[[  6 -23  52   8]
 [-19  -3  -7  18]
 [-10  -8  30  15]
 [ 16 -15 -10   0]
 [  1  14 -29 -33]]
->
[[-23  52]
 [ -3  -7]]

[[-24 -29  13 -14]
 [-49   4  -4  -8]]
->
[[-29  13]
 [  4  -4]]

[[-19  38  -8  20  -5]
 [-21 -35   7   2  14]
 [-18  17 -45 -18  28]
 [ 21 -23  18  -6  11]]
->
[[ 38  -8]
 [-35   7]]

[[-46   3 -20  26]
 [-13  22 -42  25]
 [ 34 -12  34 -28]
 [ 28 -15  38 -28]
 [ 42  22 -24  -8]]
->
[[  3 -20]
 [ 22 -42]]

[[ 37  51 -48]
 [  7 -21  48]]
->
[[ 51 -48]
 [-21  48]]

[[48  4 41  0]
 [25  6  7 30]]
->
[[ 4 41]
 [ 6  7]]

[[ 11  46 -31]
 [ 25  19  24]
 [ 18 -27  25]
 [ -5 -14 -17]
 [ 26 -12  -6]]
->
[[ 46 -31]
 [ 19  24]]

[[-29 -13 -16  23]
 [-40  17  -4   5]]
->
[[-13 -16]
 [ 17  -4]]
---
[[ 26 -14]
 [-52   7]
 [ -6   7]
 [  0   0]]
->
[[ 26 -14]
 [  0   0]
 [ -6   7]
 [-52   7]]

[[-16  50  -4  25]
 [  1 -29   2 -45]
 [ 28  34  26 -49]]
->
[[ 28  34  26 -49]
 [  1 -29   2 -45]
 [-16  50  -4  25]]

[[ -6  -8   0  14  -9   3   2]
 [ -4  18  -6   4  -6  10 -15]
 [  2  -6   0  17   0  -5  -2]
 [ 16  35 -46   1  16  -2   1]
 [ -1  15  -9   2   9   8  -5]]
->
[[ 16  35 -46   1  16  -2   1]
 [  2  -6   0  17   0  -5  -2]
 [ -1  15  -9   2   9   8  -5]
 [ -4  18  -6   4  -6  10 -15]
 [ -6  -8   0  14  -9   3   2]]

[[ 19  15  25  -9  18  -3  12   2   1   2 -28 -16  31]
 [-43  15   5  39  16  -9   4   7  34  -3  22 -50  -7]
 [-17 -20 -26   1 -20  -3 -16  -6 -10  -7  18  12 -32]
 [-20 -20 -27  -5 -20  -6 -18  -5  -7  -6  12   5 -31]
 [  4 -20 -22 -40 -20 -10 -23  -4  -6   9 -18   7 -11]
 [-22 -23 -31 -30 -14 -25 -35  14  14  17  -6 -20 -30]
 [  8  18  24  10  18   1  16  -4   5  -3 -14 -18  27]]
->
[[ 19  15  25  -9  18  -3  12   2   1   2 -28 -16  31]
 [  8  18  24  10  18   1  16  -4   5  -3 -14 -18  27]
 [  4 -20 -22 -40 -20 -10 -23  -4  -6   9 -18   7 -11]
 [-17 -20 -26   1 -20  -3 -16  -6 -10  -7  18  12 -32]
 [-20 -20 -27  -5 -20  -6 -18  -5  -7  -6  12   5 -31]
 [-22 -23 -31 -30 -14 -25 -35  14  14  17  -6 -20 -30]
 [-43  15   5  39  16  -9   4   7  34  -3  22 -50  -7]]

[[-20  12  -5  -7  35 -22  11 -30]
 [ 20 -38  -9   1 -37  34 -17  27]
 [-15  45  -3 -37  25 -19  21 -12]
 [  2 -18 -40 -37 -19  23  11  22]
 [  6  -5  -7   8  -5  13  -5  -4]
 [  8  -5 -21 -51 -32  23  -1  37]]
->
[[ 20 -38  -9   1 -37  34 -17  27]
 [  8  -5 -21 -51 -32  23  -1  37]
 [  6  -5  -7   8  -5  13  -5  -4]
 [  2 -18 -40 -37 -19  23  11  22]
 [-15  45  -3 -37  25 -19  21 -12]
 [-20  12  -5  -7  35 -22  11 -30]]

[[-10  20  -3  -3]
 [ 19 -15   3  -6]
 [-11  -1   1   0]
 [ 13  50   6  30]
 [  8   7   9 -28]
 [  0 -10 -12  -8]]
->
[[ 19 -15   3  -6]
 [ 13  50   6  30]
 [  8   7   9 -28]
 [  0 -10 -12  -8]
 [-10  20  -3  -3]
 [-11  -1   1   0]]

[[ 38 -27   8 -14]
 [-12   7 -19 -10]
 [ -7  -5 -24 -13]
 [ 30   0  23 -11]
 [-41  -7   3   1]
 [ -5   6  -1   3]
 [  9   8  15  -4]
 [ 43  -1  13 -29]
 [-40 -16   4  -1]]
->
[[ 43  -1  13 -29]
 [ 38 -27   8 -14]
 [ 30   0  23 -11]
 [  9   8  15  -4]
 [ -5   6  -1   3]
 [ -7  -5 -24 -13]
 [-12   7 -19 -10]
 [-40 -16   4  -1]
 [-41  -7   3   1]]
---
[[ 26  -2 -19  29 -14 -27 -10  16]
 [ 22  41  40  23  43   2  11 -13]
 [ 31   6 -22  29 -25 -36  -2  25]
 [-11   2  14 -24   1  14  24 -19]
 [ -1  14 -16   1   0   1 -21  18]]
->
[[ 26  -2 -19  29 -14 -27 -10  16]
 [-11   2  14 -24   1  14  24 -19]
 [ 31   6 -22  29 -25 -36  -2  25]
 [ -1  14 -16   1   0   1 -21  18]
 [ 22  41  40  23  43   2  11 -13]]

[[ 20  20   4  22  -1 -19 -42  -8]
 [ 21  12   5   0  -9 -22 -10 -18]
 [ 21   4  20   9  -9 -14 -12   8]]
->
[[ 21   4  20   9  -9 -14 -12   8]
 [ 21  12   5   0  -9 -22 -10 -18]
 [ 20  20   4  22  -1 -19 -42  -8]]

[[ 16 -29]
 [-29  38]
 [ -2 -35]
 [  6 -26]
 [  3   3]
 [  7 -31]
 [ -4 -34]
 [-19  12]
 [-19  15]]
->
[[ -2 -35]
 [ -4 -34]
 [  7 -31]
 [ 16 -29]
 [  6 -26]
 [  3   3]
 [-19  12]
 [-19  15]
 [-29  38]]

[[ 11   5  14   0 -27 -27 -38   3]
 [ 40  51  16 -19  21 -44   1 -29]
 [  0  27  -9   1  24 -38  17  -9]
 [  3 -23  13 -26 -27   5 -13  23]
 [ -9  22 -16  -8  30 -50  25  -2]
 [ 13   6  17  -2 -30 -31 -41   5]
 [  1  24 -10  13  25 -19  11 -22]
 [ 31  34  28   7 -15 -48 -36   5]
 [ -8  19 -14 -11  23 -45  23   0]]
->
[[  3 -23  13 -26 -27   5 -13  23]
 [ 11   5  14   0 -27 -27 -38   3]
 [ 13   6  17  -2 -30 -31 -41   5]
 [ -8  19 -14 -11  23 -45  23   0]
 [ -9  22 -16  -8  30 -50  25  -2]
 [  1  24 -10  13  25 -19  11 -22]
 [  0  27  -9   1  24 -38  17  -9]
 [ 31  34  28   7 -15 -48 -36   5]
 [ 40  51  16 -19  21 -44   1 -29]]

[[ -4 -35  -8  23  31  15  30 -10 -47 -46]
 [-29 -40  30  -4  25 -12  17   6  -2  -5]
 [  9  22 -48   8 -41 -16 -34 -32 -48 -29]
 [-31 -37  26  14   5 -25  -2 -12 -21 -26]
 [-34 -43  32 -14  22 -16  12   7   9   2]
 [-35 -39  35  19  12 -30  -1 -11 -22 -22]
 [ 14  21 -49   7 -36  -7 -25 -28 -44 -31]]
->
[[-34 -43  32 -14  22 -16  12   7   9   2]
 [-29 -40  30  -4  25 -12  17   6  -2  -5]
 [-35 -39  35  19  12 -30  -1 -11 -22 -22]
 [-31 -37  26  14   5 -25  -2 -12 -21 -26]
 [ -4 -35  -8  23  31  15  30 -10 -47 -46]
 [ 14  21 -49   7 -36  -7 -25 -28 -44 -31]
 [  9  22 -48   8 -41 -16 -34 -32 -48 -29]]

[[ 16 -10  -1   4 -27 -28 -24 -27  29  30 -47 -16]
 [ 15 -17 -42  -4  19  12 -26 -13  29   2   6  38]]
->
[[ 15 -17 -42  -4  19  12 -26 -13  29   2   6  38]
 [ 16 -10  -1   4 -27 -28 -24 -27  29  30 -47 -16]]
